[[119 136 131 144 119 121 119]
 [134 149 120 113 118 139 112]
 [108 129 114 141 141 108 109]
 [114 125 107 139 141 109 113]
 [143 117 125 128 119 139 141]
 [111 121 109 144 142 106 114]] result: 121

[[124 134 121 129 122 139 133 128 120 127 126 123 124]
 [127 117 135 121 135 126 122 128 133 130 133 138 139]
 [130 136 119 133 117 128 120 131 116 131 139 116 118]
 [129 123 134 133 134 116 123 128 134 128 132 135 132]
 [125 129 122 130 125 144 130 127 127 124 123 124 120]
 [125 132 118 134 118 146 128 128 119 126 128 119 117]
 [131 128 132 130 129 118 131 129 128 132 126 128 132]
 [130 134 123 131 126 130 122 132 127 125 133 119 114]
 [132 124 132 131 129 113 124 131 130 131 133 129 131]
 [131 153 127 130 131 124 154 126 127 130 112 115 116]
 [128 139 117 131 116 132 123 132 114 131 137 115 116]] result: 139

[[132 146 125 132 117 131 122 132]
 [127 131 129 143 124 124 125 106]
 [125 120 115 125 152 122 123 135]
 [119 123 132 145 119 129 125 113]
 [125 120 114 123 151 121 123 134]
 [124 108 134 111 127 118 118 129]
 [126 139 121 135 115 120 131 132]
 [126 138 121 134 115 120 133 130]
 [115 121 132 143 117 130 129 117]
 [134 143 124 131 117 134 123 131]
 [125 108 138 114 125 115 120 129]
 [126 117 142 122 121 111 131 127]] result: 117

[[103 150 125 143 123 139 133 117 135 126 113 145]
 [122 106 137 148 125 139 138 132 119 126 115 127]
 [143 144 131 123 135 119 130 141 126 132 127 124]
 [126 142 131 123 140 131 111 135 106 108 115 136]
 [140 115 127 128 132 122 135 141 123 135 129 148]] result: 115

[[109 123 118 122 130 118 112 121 136 129 133 140]
 [130 128 134 107 113 119 119 139 129 110 139 117]
 [136 118 127 124 121 129 125 130 120 122 133 127]
 [137 115 128 120 125 123 121 132 128 113 139 123]
 [122 132 134 128 140 145 124 120 125 118 129 124]
 [119 139 124 142 136 139 139 116 122 146 108 129]] result: 139

[[118 140 126 129 110 109 111 131 106 119 131 123]
 [138 114 127 134 137 135 128 120 134 138 115 122]
 [134 127 136 129 124 123 120 127 122 139 124 123]
 [112 144 141 132 139 120 135 151 127 115 145 147]
 [134 134 144 127 130 126 130 136 129 132 127 130]
 [123 140 120 142 129 124 125 135 122 117 136 131]
 [141 109 122 136 119 125 106 108 117 149 109 107]
 [129 116 131 134 129 126 114 123 124 142 123 122]] result: 116

[[140 125 112 133 133 125 129 124 123 139 128]
 [135 128 118 133 133 124 127 125 125 139 129]
 [150 128 117 133 132 124 128 127 120 143 125]
 [135 128 119 134 131 122 128 126 123 138 130]
 [133 126 119 132 134 125 130 126 126 137 129]
 [141 126 118 138 132 123 131 124 123 140 126]
 [131 124 119 132 137 125 131 128 127 139 129]
 [143 126 110 134 133 125 128 122 122 138 125]
 [133 125 119 132 135 125 130 127 127 137 129]] result: 125

[[127 127 135 127 119 130 135]
 [133 126 123 127 129 126 128]
 [129 130 128 129 119 130 141]
 [130 121 125 130 118 140 130]
 [127 128 126 131 130 120 117]
 [125 129 128 129 117 130 125]
 [141 128 134 130 132 113 132]
 [130 133 132 128 140 130 128]
 [128 127 130 128 106 133 128]] result: 127

[[126 155 102 122 133 128 144 137 124 108 143]
 [108 133 117 131 144 130 138 135 130 131 127]
 [107 135 116 115 123 121 138 152 134 124 141]
 [132 103 150 132 126 125 104 113 112 151 112]
 [116 135 112 126 130 127 120 143 135 121 126]] result: 135
---
Q:
135  129  136  127  131  126  139
135  137  119  134  133  137  117
117  122  111  116  120  138  121
129  122  146  133  118  138  139
119  118  128  118  106  136  131
137  145  110  125  135  121  112
116  120  143  132  132  126  146
132  122  137  121  115  130  139
124  119  126  120  118  139  137
A: 132

Q:
129  129  122  126  130  126  126  129  132  129
131  128  122  113  135  120  126  132  134  129
131  128  124  111  136  118  127  131  133  128
130  127  124  111  136  119  126  131  134  128
131  126  124  109  138  118  126  130  134  127
129  131  121  115  132  120  125  130  127  128
128  128  126  128  129  128  127  129  130  128
130  127  123  111  136  119  125  131  135  127
130  124  124  104  140  118  126  129  135  124
130  125  124  106  139  118  126  130  135  125
A: 130

Q:
151  143  146  148   99  131
105  112  109  108  157  125
128  128  128  128  128  128
135  133  135  135  118  129
143  139  140  141  109  130
143  138  140  142  109  130
A: 143

Q:
112  116  121  123  111  119  138  126  114  135  140  138
126  125  125  127  116  131  118  129  124  125  117  142
123  128  125  138  145  130  131  123  127  130  134  125
120  123  121  118  122  118  142  126  129  132  155  112
118  127  126  133  131  128  134  132  131  131  132  119
122  120  121  113  109  118  133  125  125  131  142  129
130  122  131  127  131  127  123  122  122  134  126  135
116  129  111  110  106  117  150  130  122  125  154  125
122  128  119  137  126  133  134  134  125  127  123  134
131  141  121  119  123  119  134  142  108  141  116  123
116  124  130  133  134  123  125  140  126  141  117  115
A: 131

Q:
132  116  107  124  127  137  119  116  114  128  125  129
118  125  138  135  120  126  130  125  142  125  124  127
136  139  127  121  133  126  132  139  122  132  133  124
118  127  139  138  120  129  131  127  143  124  124  126
130  114  108  120  127  138  119  114  117  127  125  138
118  124  139  137  119  120  126  124  135  130  127  132
135  120  107  119  128  135  119  120  113  127  125  131
134  142  130  126  134  122  136  142  120  130  131  129
A: 135

Q:
129  110  114  108  108  127  135  115
137  127  137  125  126  137  127  126
135  121  104  150  132  114  116  127
135  121  104  150  132  114  116  127
143  116  121  128  119  130  132  126
132  125  118  113  127  123  135  132
123  147  104  148  138  135  127  106
144  124  121  136  127  128  138  129
A: 123

Q:
129  122  126  114  113  139  111  109  135
126  132  134  113  120  115  155  144  133
128  137  126  147  145  115  150  153  120
107  138  148  134  112  127  116  132  111
125  121  132  114  149  142  133  151  133
107  131  131  152  135  140  129  120  133
107  135  149  125  139  110  133  143  129
121  124  109  147  136  114  140  124  110
A: 107

Q:
144  139  127  142  122  143  130  118  134  115  123  133  124  124  117  125
138  127  134  136  121  140  135  117  117  112  124  129  126  131  108  134
144  139  126  143  122  143  130  118  135  116  122  133  124  123  117  125
131  125  108  133  144  131  136  124  118  132  133  122  128  111  122  137
139  127  134  136  121  140  135  117  117  112  124  130  126  131  108  133
140  138  109  141  138  138  130  122  136  129  128  128  125  110  126  127
131  118  124  130  133  133  139  121  107  122  131  123  129  124  110  142
144  139  125  143  123  143  129  118  136  116  123  133  124  123  118  125
130  124  109  132  144  131  137  124  116  132  133  122  129  112  121  138
131  124  109  133  144  132  137  124  117  132  133  122  128  111  121  138
140  138  109  141  137  138  130  122  137  128  127  128  125  111  126  126
130  118  124  130  134  133  139  121  107  122  131  123  129  124  111  142
A: 140
---
[154 126 118 132] ⇒ 118
[116 121 116 123 102 120 140] ⇒ 120
[121 126 154 112 110] ⇒ 112
[109 119 133 157 149] ⇒ 157
[136 132 143 151 106 120 109] ⇒ 120
[121 103 133 135 128 100] ⇒ 128
[132 141 144 110 138 151] ⇒ 138
[126 140 108 101 143] ⇒ 101
[113 141 118 121 133 102 115] ⇒ 102
